Below are the code and all the weights of a small trained network. Each question names an input and a class and asks about switching units off, where a switched-off unit gives its printed mean instead of its output.

import numpy as np


def w(rows, s, z=0):
    codes = np.array(rows[::2]) - 128.0
    scale = np.full(codes.shape[1], s)
    scale[-1] = z or s
    return codes * scale


def norm(h):
    return h / np.sqrt((h * h).mean(-1, keepdims=True) + 1e-5)


def f(y):
    return np.maximum(y, 0)


def log_softmax(a):
    a = a - a.max(-1, keepdims=True)
    return a - np.log(np.exp(a).sum(-1, keepdims=True))


def net(x, mask):
    res = np.array(x, float).reshape(1, 8) / 4 @ E
    u = 0
    for l in range(2):
        y = f(norm(res) @ A[l][:, :-1].T + A[l][:, -1])
        res = res + np.where(mask[u : u + 12], y, B[l][:, -1]) @ B[l][:, :-1]
        u += 12
    return log_softmax(norm(res)[-1] @ U[:, :-1].T + U[:, -1])


A, B = {}, {}
E = w([
[167,169,23,56,155,168,129],'x0',
[128,126,127,129,131,128,128],'x1',
[127,126,128,127,129,127,129],'x2',
[85,108,172,86,209,117,241],'x3',
[129,128,128,129,128,127,129],'x4',
[127,130,129,129,126,129,129],'x5',
[101,234,144,176,184,159,107],'x6',
[177,197,124,133,113,2,148],'x7',
],0.00048)
A[0] = w([
[75,187,177,225,139,143,157,102],'0.n1',
[93,139,240,69,188,99,213,51],'0.n2',
[109,168,158,95,150,11,130,106],'0.n3',
[75,45,254,210,158,75,162,52],'0.n4',
[118,100,208,45,181,136,232,69],'0.n5',
[17,36,193,136,134,238,131,139],'0.n6',
[245,162,68,105,86,168,38,187],'0.n7',
[106,57,193,251,124,66,52,2],'0.n8',
[205,99,181,204,70,131,33,61],'0.n9',
[109,249,109,167,164,145,159,193],'0.n10',
[152,195,41,68,135,31,135,212],'0.n11',
[179,8,126,103,35,76,210,146],'0.n12',
],0.0014,0.00063)
B[0] = w([
[142,108,157,84,143,70,75,182],'0.n1',
[100,105,50,189,129,94,121,198],'0.n2',
[183,60,151,199,89,186,144,187],'0.n3',
[129,254,95,21,79,163,162,214],'0.n4',
[79,121,37,173,109,95,112,206],'0.n5',
[233,110,146,187,122,134,124,236],'0.n6',
[56,106,122,130,152,102,194,249],'0.n7',
[121,237,99,34,75,174,202,190],'0.n8',
[65,126,64,171,149,83,167,198],'0.n9',
[117,35,164,69,152,81,86,210],'0.n10',
[145,93,178,144,108,220,160,245],'0.n11',
[98,161,199,124,224,93,36,226],'0.n12',
],0.0018,0.0014)
A[1] = w([
[220,169,187,179,102,35,185,155],'1.n1',
[114,185,189,117,203,116,50,50],'1.n2',
[64,126,58,186,125,97,149,66],'1.n3',
[80,102,163,106,199,132,218,218],'1.n4',
[103,159,138,53,88,165,162,129],'1.n5',
[98,106,171,73,159,92,48,74],'1.n6',
[94,108,59,90,180,249,101,153],'1.n7',
[105,149,52,167,49,113,64,61],'1.n8',
[166,117,148,172,143,201,109,1],'1.n9',
[170,99,58,21,158,172,156,100],'1.n10',
[116,45,124,44,61,85,113,172],'1.n11',
[44,157,166,137,60,130,40,215],'1.n12',
],0.0017,0.00072)
B[1] = w([
[162,64,135,161,113,252,95,217],'1.n1',
[139,60,138,59,162,83,57,156],'1.n2',
[95,93,65,149,165,129,161,177],'1.n3',
[118,162,66,131,78,126,93,233],'1.n4',
[131,180,163,59,97,143,150,166],'1.n5',
[167,119,137,66,165,83,56,154],'1.n6',
[165,136,171,150,87,81,152,248],'1.n7',
[66,107,85,144,186,115,204,177],'1.n8',
[216,75,150,172,79,140,117,147],'1.n9',
[99,185,195,134,89,126,135,213],'1.n10',
[118,190,150,134,208,127,77,193],'1.n11',
[135,131,107,79,162,99,178,202],'1.n12',
],0.002,0.0016)
U = w([
[38,100,2,196,159,82,201,236],'0',
[126,246,180,44,45,151,181,153],'1',
[242,39,187,217,81,220,115,103],'2',
[136,92,168,57,229,51,9,2],'3',
],0.0065,0.00088)

Each question gives the input, the list of numbers given to net, and the class t.
The units are the neurons (one row each of A and B). Each row of codes is followed by its name. A weight is (code - 128) times the scale printed after its matrix; where a second scale follows, it is the last column's (A, B and U).
mask holds one flag per neuron, layer by layer. A switched-off neuron (its flag False) gives its mean, the last column of its row in B, instead of its output. The means were averaged over made-up inputs and are rounded, as every weight is.
A unit's drop is (log p(t) with every unit on - log p(t) with that unit switched off) / (log p(t) with every unit on - log p(t) with every unit switched off).
The circuit of an input: a set's keep is (log p(t) with only the set's units on - log p(t) with every unit switched off) / (log p(t) with every unit on - log p(t) with every unit switched off). Starting from the 12 units with the biggest drops (on a tie, the unit counted first), units are removed one at a time, each time the one whose removal leaves the highest keep (on an exact tie, the one counted first), for as long as the keep stays at least 0.8.
circuit, biggest first: the units of the circuit, biggest drop first
unit that matters most: the unit with the biggest drop
top k neurons: the k neurons with the biggest drops, biggest first
k most important neurons of layer l: the k neurons of layer l with the biggest drops, biggest first
input [-7,-7,-3,-3,-3,-5,4,-1], class 1: unit that matters most -> 0.n8
input [-3,5,0,4,-8,-6,4,5], class 2: circuit, biggest first -> 0.n3, 1.n1
input [-2,1,8,7,-1,8,-1,8], class 2: 4 most important neurons of layer 0 -> 0.n3, 0.n7, 0.n9, 0.n11
input [-8,-6,-1,-5,8,1,-3,5], class 1: top 2 neurons -> 0.n8, 0.n4
input [8,7,-4,-2,7,-2,-1,-6], class 1: circuit, biggest first -> 1.n10, 1.n7
input [6,3,1,-7,-4,-6,-1,-4], class 0: circuit, biggest first -> 0.n7, 1.n8
input [-7,7,5,5,-5,8,8,1], class 3: circuit, biggest first -> 0.n1, 1.n2
input [7,-2,4,-7,-6,5,7,6], class 0: circuit, biggest first -> 0.n4, 0.n7, 1.n8
input [2,-6,4,-4,3,-8,-2,4], class 0: top 2 neurons -> 0.n7, 0.n6
input [5,-7,-7,-3,6,-6,3,-4], class 1: top 3 neurons -> 0.n12, 0.n5, 0.n2
input [8,3,2,-7,-5,-7,-8,-5], class 1: top 4 neurons -> 1.n10, 0.n5, 0.n2, 0.n10
input [4,3,-3,4,-3,-4,-6,-8], class 2: top 3 neurons -> 0.n6, 0.n4, 0.n10
input [-6,-8,5,-1,2,-4,-1,-6], class 1: 4 most important neurons of layer 0 -> 0.n4, 0.n8, 0.n3, 0.n11
input [-3,-1,2,-5,1,6,-6,0], class 3: circuit, biggest first -> 0.n12
input [5,5,5,0,-7,-8,-7,1], class 3: top 3 neurons -> 0.n12, 0.n4, 0.n8
input [0,-2,4,6,7,-2,-3,8], class 2: top 3 neurons -> 0.n3, 1.n1, 0.n7
input [-1,-1,-1,-4,6,5,6,2], class 3: 4 most important neurons of layer 0 -> 0.n10, 0.n1, 0.n5, 0.n2
input [1,3,3,-6,7,3,-3,5], class 0: top 4 neurons -> 0.n6, 0.n9, 0.n7, 1.n8
input [-5,-1,-7,-3,2,6,0,8], class 2: top 2 neurons -> 1.n1, 0.n3
input [-6,-1,0,-2,8,-2,-8,2], class 3: 3 most important neurons of layer 0 -> 0.n12, 0.n11, 0.n7
input [-7,4,1,6,8,-3,-4,-4], class 1: top neuron -> 0.n4
input [1,7,-5,4,-3,2,7,-6], class 3: 2 most important neurons of layer 1 -> 1.n2, 1.n1
